[1.36, -1.77, 0.07, -0.19, 0.32] -> Q143
[-0.10, 0.27, 0.11, -0.62, 1.93] -> Q715
[1.35, 0.27, -0.50, -0.27, 1.35] -> Q869
[-0.11, -0.66, -0.11, -0.66, -0.66] -> Q386
[-9.23, 5.79, -1.10, 1.00, -3.33] -> Q216
then: [-1.10, 1.00]
[-3.33]
then: [-0.50, -0.27]
[1.35]
places Q869: [1.35]
0 4
diff Q143: [1.36, -1.77, 0.07, -0.19, 0.33]
4, [0.32]
places Q386: [-0.11]
0 2
key -> tag
[-9.23] -> Q224
[0.11] -> Q867
[-1.10] -> Q424
[-0.50] -> Q733
[-9.24] -> Q705
[-1.11] -> Q21
join Q216 2: 
Q424

[-7.75, 2.75, -6.37, 2.75, -2.22, -6.37, 2.75, 3.66] : Q676
[2.41, -1.65, 2.45, -2.87, 2.28, -0.58, -5.34, -5.57] : Q830
[2.26, 4.85, 0.22, 2.26, -3.96, 5.04, 0.69, 4.85] : Q669
[6.36, -1.50, 6.81, 2.27, 5.54, 2.16, -9.01, -7.61] : Q608
[1.22, 0.45, 1.98, 4.61, -3.63, 8.29, -2.72, 6.66] : Q894
[5.51, -2.27, 6.59, -3.72, 5.97, 1.86, -8.89, -7.63] : Q596
[3.84, 0.66, -0.11, -2.66, 1.93, -0.32, 3.00, 2.76] : Q7
places Q676: [2.75]
1 3 6
places Q7: [3.00]
6
places Q669: [2.26]
0 3

[-4.88, -5.87, -1.33, 2.56, -1.76] = Q404
[0.46, 3.42, -0.60, 0.02, -0.43] = Q777
[2.40, -0.67, 0.64, -7.27, 4.19] = Q605
[0.96, 2.13, 1.06, 0.27, 1.63] = Q727
diff Q605: [2.41, -0.67, 0.64, -7.27, 4.19]
0, [2.40]
diff Q605: [2.40, -0.67, 0.64, -7.28, 4.19]
3, [-7.27]
diff Q777: [0.46, 3.42, -0.61, 0.02, -0.43]
2, [-0.60]
after: [0.27]
[1.63]
key -> tag
[-4.88] -> Q664
[2.40] -> Q800
[4.19] -> Q483
[-4.89] -> Q411
[2.41] -> Q351
[0.64] -> Q195
[0.63] -> Q136
join Q605 0: 
Q800

[-5.01, -4.53, 2.40, 2.82, -6.77, 2.64, 9.25, -1.60] = Q31
[4.26, -3.88, 5.67, 4.99, 0.52, 3.94, 0.55, -5.01] = Q246
[-2.61, -5.00, 2.71, 2.18, -4.33, 2.24, 5.06, -8.51] = Q602
after: [-5.00]
[2.71]
key -> tag
[-6.77] -> Q983
[2.71] -> Q210
[-6.78] -> Q135
[5.67] -> Q428
[2.40] -> Q635
[2.41] -> Q370
join Q31 2: 
Q635

[-0.71, 1.55, -3.69, 5.43, 4.40, 1.22, 0.32, 0.86, 1.20, -4.87, 4.46, 1.50, -1.44, -2.18, -0.24, 1.99, 8.68, -1.48, 1.18, -1.12, -3.25, -0.63, 0.13, 1.14, 0.71, -6.11, -1.27, -2.54, -2.24, 0.91, 4.01, -1.08, -1.21, 5.35, 0.11, 0.17, -1.06, 0.14, -2.10] = Q482
[0.68, -1.77, 0.85, 0.63, -0.06, 1.06, 1.75, 0.70, -0.93, 4.49, -0.20, -0.03, -0.89, 2.09, 0.45, -0.98, -0.89, 0.02, -1.44, 0.11, 1.75, 0.16, -0.57, -0.93, -1.23, 1.80, -0.55, 1.97, 1.80, -0.19, -0.89, 2.09, 0.49, 0.39, -0.13, -0.34, 1.02, -1.50, -0.87] = Q233
[0.23, 0.56, -1.95, -5.61, -5.77, 2.87, 4.37, 0.65, -0.41, 1.84, 1.36, 0.97, -2.36, -0.89, -3.66, 0.58, 1.02, 0.28, 1.10, 0.30, 0.30, -0.64, 0.42, -2.25, -2.27, 3.42, -1.84, -6.19, 1.94, 0.12, -1.07, 1.02, -0.54, -7.19, 0.43, 0.09, -2.02, 1.83, 1.54] = Q841
[-0.28, 0.06, 1.76, -2.06, 2.46, -2.35, -1.79, 2.10, -1.05, 1.78, 2.29, -1.16, -1.19, 0.01, 4.75, -1.00, -1.31, 3.45, 1.20, 2.41, 2.76, 1.58, 0.05, 0.00, -0.97, 2.36, -0.05, 6.12, 1.45, -2.18, 4.51, -2.41, 3.48, 4.54, 0.28, -0.02, -0.28, -4.80, -3.05] = Q565
[-1.06, -2.09, -3.33, 2.76, -3.21, -0.77, -2.51, 0.60, -1.29, -4.76, -8.52, 5.01, 7.07, -2.29, -1.03, -0.98, -3.06, 0.02, 2.13, 0.05, 1.85, -0.67, 1.27, 0.69, 2.92, -1.90, 0.25, 4.49, -0.72, -0.87, 6.63, -2.91, 1.61, -1.86, -0.37, 2.58, -4.08, 1.64, 3.17] = Q769
[-1.82, -0.71, 0.25, -0.47, 1.08, 4.68, 0.47, 0.08, 0.22, 2.95, -3.82, -1.18, 5.06, -1.95, 0.16, 1.69, 2.31, -0.37, -1.36, 0.98, -2.76, -0.01, -0.08, -1.80, 3.87, 3.87, -2.85, 2.46, 0.17, -1.84, -2.19, 3.11, 0.15, -0.01, -1.22, -0.91, 3.06, 2.99, -1.37] = Q592
[-8.63, -3.49, -0.01, -2.91, 1.86, -1.43, -7.77, -0.28, -1.10, -4.55, 6.58, 1.00, -4.25, 0.17, -3.99, 0.27, -1.97, -1.43, -0.11, 2.49, -0.91, -0.83, -0.32, -1.21, -0.55, 1.59, -1.97, 8.57, -1.83, -3.84, -1.77, -0.42, 2.96, -1.63, -1.86, -0.69, 2.67, 3.32, -0.07] = Q364
[-0.52, 0.31, -6.25, -6.63, -2.79, 2.27, 0.60, -0.57, 0.50, 1.68, 3.05, -3.84, 0.40, -3.48, 3.10, -0.84, 1.76, 1.61, -3.38, 2.92, -0.86, 0.68, 1.28, -2.01, 0.57, 7.09, -2.18, -2.82, 0.55, 0.41, 7.57, -2.88, -0.66, 3.17, -0.30, 3.47, -2.86, -1.65, -1.61] = Q798
then: [-0.98, -0.89, 0.02]
[-1.44]
then: [0.28, 1.10, 0.30, 0.30, -0.64, 0.42]
[-2.25]
places Q233: [2.09]
13 31
tags:
[-0.89] -> Q950
[4.51] -> Q764
[4.50] -> Q967
[0.00] -> Q982
[4.52] -> Q879
[0.05] -> Q214
join Q565 30: 
Q764
places Q841: [1.83]
37
places Q592: [-0.71]
1

[-3.03, -1.34, 5.61, 2.85, 1.59, 7.05, 0.44, -3.26, -3.91, -1.59, 3.76, -1.58, -0.30, -1.55, -4.04, 1.14, -3.54, -5.39, 1.59, -0.31, 2.16, -3.80, -1.60, -8.37, -5.35] : Q71
[3.73, 7.06, -4.95, 2.21, 0.29, -1.66, 6.10, 1.58, 2.47, 7.06, 0.30, -3.57, 4.18, 1.10, 0.69, -3.62, 1.58, 0.01, 1.58, -5.46, -7.01, -2.66, -2.14, -1.39, -1.09] : Q518
[-2.34, -4.62, 5.28, -0.55, -2.14, 2.59, 1.35, -1.43, 0.28, -3.27, 5.01, -3.71, -0.97, -1.90, 1.28, 0.15, 1.08, -6.32, 3.08, -3.58, 3.37, 2.11, -1.96, -4.47, -7.85] : Q490
places Q518: [7.06]
1 9
Table of tags by key:
[-4.94] -> Q295
[5.28] -> Q456
[5.29] -> Q728
[5.61] -> Q754
[-3.54] -> Q467
[5.60] -> Q466
[-4.95] -> Q65
join Q71 2: 
Q754
diff Q518: [3.73, 7.06, -4.95, 2.21, 0.30, -1.66, 6.10, 1.58, 2.47, 7.06, 0.30, -3.57, 4.18, 1.10, 0.69, -3.62, 1.58, 0.01, 1.58, -5.46, -7.01, -2.66, -2.14, -1.39, -1.09]
4, [0.29]
after: [0.30]
[-3.57]

[-0.65, 0.62, 0.61, -5.33, 7.91, -1.54] -> Q165
[-5.32, 0.90, 0.61, -5.33, 0.96, -1.97] -> Q11
[-5.33, 4.10, -5.33, -5.33, 4.10, -3.29] -> Q637
places Q637: [-5.33]
0 2 3
after: [-0.65]
[0.62]
after: [0.62]
[0.61]
then: [4.10, -5.33, -5.33]
[4.10]
after: [0.96]
[-1.97]
then: [0.62, 0.61, -5.33]
[7.91]

